data =
[[109 106 147 143 107 142 126 151 120 137 138 112 135 131 115 128]
 [121 105 110 115 127 124 134 116 116 115 105 128 148 123 124 137]
 [122 119 116 150 132 149 105 150 151 143 116 121 111 119 113 144]
 [149 129 137 112 131 127 130 114 136 133 113 118 144 120 138 143]
 [137 143 117 150 150 118 138 134 121 140 121 136 150 124 151 131]
 [134 132 132 128 149 122 130 149 122 116 151 113 120 134 149 125]
 [128 106 143 129 138 115 130 116 132 109 126 131 118 138 118 126]
 [120 145 109 131 133 139 106 151 137 130 118 124 140 139 126 127]
 [109 142 109 143 117 134 149 142 142 143 144 122 128 149 137 118]]
data[0, -16]: 109
data[:, -5]: [112, 128, 121, 118, 136, 113, 131, 124, 122]
data[3, 6]: 130
data[-9, -9]: 151
data[6, 6]: 130
data[:, -3]: [131, 123, 119, 120, 124, 134, 138, 139, 149]
data[0]: [109, 106, 147, 143, 107, 142, 126, 151, 120, 137, 138, 112, 135, 131, 115, 128]
data[-4, 3]: 128
data[:, -4]: [135, 148, 111, 144, 150, 120, 118, 140, 128]
data[-1, -5]: 122
data[6, 11]: 131
data[-3, 12]: 118
data[:, 8]: [120, 116, 151, 136, 121, 122, 132, 137, 142]
data[-1]: [109, 142, 109, 143, 117, 134, 149, 142, 142, 143, 144, 122, 128, 149, 137, 118]
data[-1, -8]: 142
data[:, 1]: [106, 105, 119, 129, 143, 132, 106, 145, 142]
data[2, 11]: 121
data[-9, -2]: 115
data[-1, 2]: 109
data[:, 0]: [109, 121, 122, 149, 137, 134, 128, 120, 109]
data[6, -11]: 115
data[5, -3]: 134
data[3, -12]: 131
data[-5, -10]: 138
data[-7, -1]: 144
data[:, 7]: [151, 116, 150, 114, 134, 149, 116, 151, 142]
data[7, -16]: 120
data[:, 15]: [128, 137, 144, 143, 131, 125, 126, 127, 118]
data[8, 6]: 149
data[-2, -4]: 140
data[-5, -8]: 121
data[2, 14]: 113
data[-4, 2]: 132
data[-4, -9]: 149
data[:, 14]: [115, 124, 113, 138, 151, 149, 118, 126, 137]

a = [133, 148, 137, 108, 134, 136, 156, 120]
a[0] => 133
a[1] => 148
a[2] => 137

arr = [142 154 104 134 106]
arr[0] => 142
arr[4] => 106
arr[-4] => 154

X = [[121, 123, 128, 119, 130, 134, 127, 133, 130], [134, 128, 124, 118, 123, 140, 125, 120, 114], [123, 125, 130, 128, 128, 133, 131, 123, 134], [116, 127, 134, 136, 133, 124, 133, 133, 147], [132, 131, 128, 132, 127, 126, 131, 126, 129], [125, 123, 126, 122, 132, 131, 125, 133, 128], [112, 129, 132, 134, 135, 126, 133, 127, 150]]
X[0][0]	121
X[:, 3]	[119, 118, 128, 136, 132, 122, 134]
X[0][6]	127
X[0][8]	130
X[5][5]	131
X[5]	[125, 123, 126, 122, 132, 131, 125, 133, 128]
X[3]	[116, 127, 134, 136, 133, 124, 133, 133, 147]
X[0][1]	123
X[6][5]	126
X[2][7]	123
X[6][0]	112
X[5][6]	125
X[5][4]	132
X[6][7]	127
X[2]	[123, 125, 130, 128, 128, 133, 131, 123, 134]
X[3][6]	133
X[2][3]	128
X[6][6]	133
X[:, 7]	[133, 120, 123, 133, 126, 133, 127]
X[:, 2]	[128, 124, 130, 134, 128, 126, 132]
X[6][8]	150
X[5][3]	122
X[4]	[132, 131, 128, 132, 127, 126, 131, 126, 129]
X[3][4]	133
X[3][3]	136
X[1][5]	140
X[1][1]	128
X[4][5]	126

W =
137	115	118	121	123	133	130	118	132	126	122	149
130	115	107	130	119	147	142	116	135	114	116	148
132	133	131	112	134	137	126	122	117	119	134	131
127	124	122	129	136	131	127	136	132	132	125	134
115	118	104	131	121	134	149	135	130	123	126	118
139	111	113	128	116	135	127	120	134	116	113	141
Rows and columns are counted from 0.
row 0 col 0: 137
row 3 col 9: 132
row 3 col 6: 127
row 4 col 7: 135
row 0 col 1: 115
row 3 col 3: 129
row 0 col 5: 133
row 5 col 4: 116
row 0 col 8: 132
row 4 col 5: 134
row 5 col 9: 116
row 4 col 8: 130
row 2 col 9: 119
row 2 col 6: 126
row 3 col 4: 136
row 1 col 10: 116
row 1 col 1: 115
row 0 col 9: 126
row 0 col 7: 118
row 3 col 1: 124

grid = [114 116 139 145 141 130 134 153 126 153 117 122]
grid[0] -> 114
grid[5] -> 130
grid[6] -> 134
grid[11] -> 122

M =
[[136 116 127 130 122 130 105 123]
 [127 124 121 123 131 131 124 138]
 [131 108 119 112 119 142 126 132]
 [122 126 126 124 129 123 130 133]]
Rows and columns are counted from 0.
row 0 col 0	136
row 0 col 1	116
row 3 col 4	129
row 3 col 1	126
row 2 col 3	112
row 1 col 3	123
row 3 col 0	122
row 2 col 4	119
row 1 col 7	138
